grid =
[[630 489 672 362 338 357 248 401 736 456]
 [241 594 641 519 346 673 342 120 320 467]
 [581 331 441 379 499 278 458 778 488 498]]
The bottom-left entry -> 581
Report the second entry from the end, reading row by row.
A: 488
The entry directly above 594 is 489
The 3rd entry on the diagonal from the top-right corner -> 778
The entry directly above the largest entry is 120
Report the entry directly above 581.
A: 241
Report the last entry of the smallest entry's row.
A: 467
The largest entry in the first column is 630
Report the fifth-last entry, reading row by row.
A: 278
Report the last entry, reading row by row.
A: 498

[[-116.93   87.51  -37.17   -4.87 -166.73  -29.47   -4.42   91.84  -53.62]
 [ -66.54  -21.39  -20.36   88.38   -4.76   -6.95   63.91 -114.89   10.85]
 [ -91.36  -22.72  -58.29   47.99  -26.65   -0.10  -10.85   60.42   35.28]
 [  13.76  -78.84    2.59  -15.69   68.79   97.35   24.16    5.49  -71.27]
 [  72.11   42.30   38.71 -131.48   -7.07   31.12  -62.24   -7.16  -90.84]
 [  -9.71  100.00  -20.30  -24.60   12.67   27.28  -40.11  -68.62    8.43]
 [ -29.65  -51.06   -9.29   47.68  -28.51  -83.77   29.98  -53.68   25.83]
 [  -2.05   20.29  -16.17  -97.09  -82.54  -55.30  -97.03  106.17  -21.38]
 [ -27.15  -33.35   15.42  -18.20 -105.76  -51.68    7.00  -22.99  -55.15]
 [ -75.83  -29.69  -12.73   68.08 -243.61 -199.06   20.43  -64.65   44.31]
 [  73.50  -35.32   26.15  -91.20  -23.58  -87.69  158.00   43.01  -32.54]
 [-148.64  -68.08  -21.98   62.36   58.68  -83.21   20.71  -16.43   75.76]
 [ -22.56 -293.32   78.39  -10.27  133.45  200.69   -8.98   21.44
   -31.35]]
Which number is the entry just right of 58.68?
Answer: -83.21
The entry just left of 25.83: -53.68
The entry at the centre: -28.51
The median entry: -15.69
The entry just right of -68.62 -> 8.43
The 2nd smallest entry -> -243.61
Which number is the first entry in reading order?
Answer: -116.93
Which number is the entry just left of the centre entry?
Answer: 47.68
The entry just right of -6.95 is 63.91
The maximum: 200.69
Which number is the entry just left of -12.73?
Answer: -29.69
The entry just left of the largest entry: 133.45
Which number is the entry just right of the smallest entry?
Answer: 78.39
Which number is the smallest entry?
Answer: -293.32
Which number is the entry just right of the largest entry?
Answer: -8.98
The entry just right of -28.51 -> -83.77
The 5th entry in reading order: -166.73
The entry just left of the smallest entry: -22.56

arr =
array([[ 14,   0,  32,   1,  -2,  20,  34],
       [ -6, -51,  -3,   7,   0,  25, -11],
       [-48,   0,  -5,   3,   2, -10,  -3],
       [ 51,  -5,  -6,   9,   4,   2, -11]])
The first entry on the diagonal from the top-right corner is 34
The entry in the bottom-left corner is 51
Which number is the fourth entry, reading row by row?
Answer: 1
The second smallest entry is -48
The bottom entry of the column that holds the smallest entry: -5
Which number is the entry just right of -48?
Answer: 0
The third largest entry: 32
The top-left entry -> 14
The entry just right of 25: -11
The third entry on the diagonal from the top-right corner is 2
Which number is the third entry from the end, reading row by row?
Answer: 4
Which number is the 5th entry from the end, reading row by row?
Answer: -6
Which number is the last entry, reading row by row?
Answer: -11
The entry directly below 25 is -10
Which number is the fourth entry from the end, reading row by row?
Answer: 9
Which number is the top entry of the column that holds the smallest entry?
Answer: 0
Which number is the entry directly below -10?
Answer: 2
